Small tables with named rows and columns. After each table, cells are looked up by row and column.

Table kerus
	zut	tuk	fibibi	korove	geti
ket	-1.8	4.5	0.8	0.9	-1.6
tis	-2.5	6.4	-1.3	-1.2	-3.9
fub	-2.7	-2.4	-0.5	-1.9	-1.1
biz	2.7	-3.4	-3.9	-3.7	-1.6
buz	-1.0	-4.7	-3.0	-4.6	2.1
panomik	1.4	-4.3	-3.1	-2.3	-0.8
seko	2.5	-3.2	5.7	3.0	-1.1
norilav	-0.8	-2.9	1.1	-0.6	-1.4
bimed	-5.2	-0.3	-3.6	-0.3	-4.3

tuk of buz = -4.7
geti of buz = 2.1
geti of fub = -1.1
zut of panomik = 1.4
korove of tis = -1.2
korove of ket = 0.9
fibibi of seko = 5.7
geti of norilav = -1.4
zut of biz = 2.7
tuk of tis = 6.4
Which row has the largest zut? biz

sugaga =
fields: beg, tur, pif, disefil, let
tatu: [138, 80, 75, 133, 157]
mugimaz: [108, 203, 99, 169, 134]
lotoni: [208, 77, 111, 104, 13]
penob: [133, 183, 100, 110, 112]
vuf: [96, 158, 114, 121, 143]
mev: [213, 39, 106, 140, 144]

let of lotoni = 13
let of vuf = 143
tur of mugimaz = 203
pif of vuf = 114
disefil of penob = 110
disefil of tatu = 133
beg of lotoni = 208
Row with the largest tur: mugimaz

setize =
           pobe  lagudu     zur     kip  buvilen  kalisus
bulonu    38978   34241   -1336   57249   -20867   -34930
fenomis   20174    2567   26628   45468   -46042    33489
natul     52598   51622   54911   -4656     6173     6279
magomip   -1214  -30329  -18005  -22961    36408    37278
talak     40578  -13043   35113   32046    22111   -14731
nodip     31262    8221  -29511   34072    61939   -60783
gunu     -25082   11389   -2446    3179    49559    37941
zis      -37400   -6558   76891   56348    31163    40334
pidiz     49115   44130   64739   25113    23374    14399

talak, zur => 35113
nodip, pobe => 31262
pidiz, buvilen => 23374
bulonu, kip => 57249
gunu, zur => -2446
fenomis, kip => 45468
gunu, buvilen => 49559
pidiz, kip => 25113
fenomis, kalisus => 33489
natul, lagudu => 51622
bulonu, pobe => 38978
pidiz, lagudu => 44130
natul, zur => 54911
natul, kalisus => 6279
fenomis, buvilen => -46042
talak, kalisus => -14731
nodip, zur => -29511
magomip, pobe => -1214
nodip, kalisus => -60783
gunu, pobe => -25082
Row with the largest kip: bulonu

Table fubinaf
,los,rizod,tar,gep,vurupa,vedan,zege,rumabe,fodesa,fopitug
kolepud,-23.08,-5.97,4.40,10.99,-10.54,3.98,34.42,-11.95,3.75,-32.95
zago,4.57,10.89,-47.37,30.46,-15.31,10.90,-8.27,22.75,-24.54,-11.73
medaluv,18.34,-2.68,16.42,32.55,34.33,37.25,52.85,-22.86,-50.06,16.21
tiv,-17.21,-16.86,1.83,26.04,5.88,11.16,48.97,-21.86,9.11,-29.87
lebu,15.93,-7.53,-7.22,14.92,11.58,-10.45,34.51,-2.55,-26.98,2.22
vub,-34.94,-15.15,-8.39,23.67,-6.52,10.57,18.52,-1.35,54.18,3.98

lebu, gep: 14.92
lebu, fodesa: -26.98
vub, los: -34.94
lebu, rumabe: -2.55
kolepud, fodesa: 3.75
kolepud, fopitug: -32.95
medaluv, fodesa: -50.06
lebu, fopitug: 2.22
kolepud, los: -23.08
lebu, tar: -7.22
lebu, vurupa: 11.58
zago, gep: 30.46
tiv, los: -17.21
kolepud, zege: 34.42
vub, vedan: 10.57
Which row has the largest rumabe? zago

